Below is a small trained network, with its code and all its weights. Each question gives an input and a class and asks what happens when units are switched off, that is, made to give their printed mean instead of their output.

import numpy as np


def w(rows, s, z=0):
    codes = np.array(rows[::2]) - 128.0
    scale = np.full(codes.shape[1], s)
    scale[-1] = z or s
    return codes * scale


def f(y):
    return np.maximum(y, 0)


def log_softmax(a):
    a = a - a.max(-1, keepdims=True)
    return a - np.log(np.exp(a).sum(-1, keepdims=True))


def net(x, mask):
    res = np.array(x, float).reshape(1, 5) / 4 @ E
    y = f(res @ A[0][:, :-1].T + A[0][:, -1])
    res = res + np.where(mask, y, B[0][:, -1]) @ B[0][:, :-1]
    return log_softmax(res[-1] @ U[:, :-1].T + U[:, -1])


A, B = {}, {}
E = w([
[128,128,126],'x0',
[212,100,184],'x1',
[117,2,82],'x2',
[129,126,129],'x3',
[64,81,241],'x4',
],0.01)
A[0] = w([
[139,135,52,90],'N1',
[118,62,110,69],'N2',
[90,35,15,73],'N3',
[76,170,73,137],'N4',
[121,124,108,254],'N5',
[29,4,121,83],'N6',
[135,178,31,137],'N7',
[79,224,135,93],'N8',
[223,175,184,138],'N9',
[52,88,184,96],'N10',
[232,92,122,116],'N11',
[229,171,76,50],'N12',
[208,135,151,154],'N13',
[94,111,207,64],'N14',
[192,129,108,138],'N15',
[176,92,208,139],'N16',
[112,133,195,138],'N17',
[23,92,98,185],'N18',
[64,162,214,104],'N19',
[182,139,168,79],'N20',
[198,126,150,182],'N21',
[82,172,116,119],'N22',
[156,205,142,73],'N23',
[176,98,52,79],'N24',
[152,150,94,59],'N25',
[196,220,77,102],'N26',
[114,103,103,107],'N27',
[81,136,51,175],'N28',
[160,178,88,103],'N29',
[97,222,225,77],'N30',
],0.012,0.0082)
B[0] = w([
[148,102,196,189],'N1',
[108,66,34,172],'N2',
[134,81,100,248],'N3',
[59,137,181,206],'N4',
[88,244,240,246],'N5',
[161,75,89,254],'N6',
[157,106,228,245],'N7',
[60,45,27,206],'N8',
[52,124,79,227],'N9',
[206,139,239,210],'N10',
[44,127,153,201],'N11',
[146,117,176,207],'N12',
[72,117,183,202],'N13',
[156,120,182,189],'N14',
[135,133,226,186],'N15',
[49,159,111,217],'N16',
[157,149,154,199],'N17',
[94,182,165,248],'N18',
[228,70,230,218],'N19',
[83,60,128,160],'N20',
[61,133,181,210],'N21',
[68,96,133,173],'N22',
[143,3,1,187],'N23',
[171,104,126,193],'N24',
[199,108,147,150],'N25',
[181,88,163,240],'N26',
[105,100,108,155],'N27',
[106,135,188,230],'N28',
[153,84,185,190],'N29',
[156,47,59,232],'N30',
],0.0072,0.0088)
U = w([
[249,114,219,40],'0',
[131,39,105,148],'1',
[105,157,193,252],'2',
[28,145,201,40],'3',
[121,158,190,254],'4',
[123,222,166,120],'5',
[144,240,100,60],'6',
],0.011,0.0087)

Each question gives the input, the list of numbers given to net, and the class t.
The units are the neurons (one row each of A and B). Each row of codes is followed by its name. A weight is (code - 128) times the scale printed after its matrix; where a second scale follows, it is the last column's (A, B and U).
mask holds one flag per neuron, in row order. A switched-off neuron (its flag False) gives its mean, the last column of its row in B, instead of its output. The means were averaged over made-up inputs and are rounded, as every weight is.
A unit's drop is (log p(t) with every unit on - log p(t) with that unit switched off) / (log p(t) with every unit on - log p(t) with every unit switched off).
The circuit of an input: a set's keep is (log p(t) with only the set's units on - log p(t) with every unit switched off) / (log p(t) with every unit on - log p(t) with every unit switched off). Starting from the 12 units with the biggest drops (on a tie, the unit counted first), units are removed one at a time, each time the one whose removal leaves the highest keep (on an exact tie, the one counted first), for as long as the keep stays at least 0.8.
units of the circuit, in order: the units of the circuit, biggest drop first
most important unit: the unit with the biggest drop
k most important neurons: the k neurons with the biggest drops, biggest first
drop when u is switched off: that unit's drop, to one decimal
input [-1,-3,-5,-5,7], class 0: units of the circuit, in order	N19
input [5,2,-2,-5,6], class 0: 2 most important neurons	N19; N10
input [-1,-7,-8,7,-6], class 1: units of the circuit, in order	N8; N23
input [-2,8,6,2,5], class 3: 2 most important neurons	N16; N11
input [5,3,6,-2,7], class 0: 2 most important neurons	N10; N6
input [-2,3,-5,4,1], class 1: 2 most important neurons	N30; N23
input [4,3,-3,7,7], class 0: 2 most important neurons	N19; N10
input [6,7,-7,-6,3], class 1: 3 most important neurons	N30; N23; N5
input [1,3,-6,-3,-4], class 1: units of the circuit, in order	N23; N8
input [-6,-4,-7,7,-7], class 0: 2 most important neurons	N26; N7
input [-7,-8,-3,-4,-8], class 0: 2 most important neurons	N26; N7
input [3,-6,4,7,6], class 4: 4 most important neurons	N18; N26; N7; N30
input [1,5,-7,-7,0], class 1: drop when N30 is switched off	0.2
input [1,6,-3,-6,-4], class 3: most important unit	N9
input [-3,7,3,-6,3], class 3: drop when N6 is switched off	0.0
input [-5,-6,5,5,-5], class 3: drop when N30 is switched off	0.2
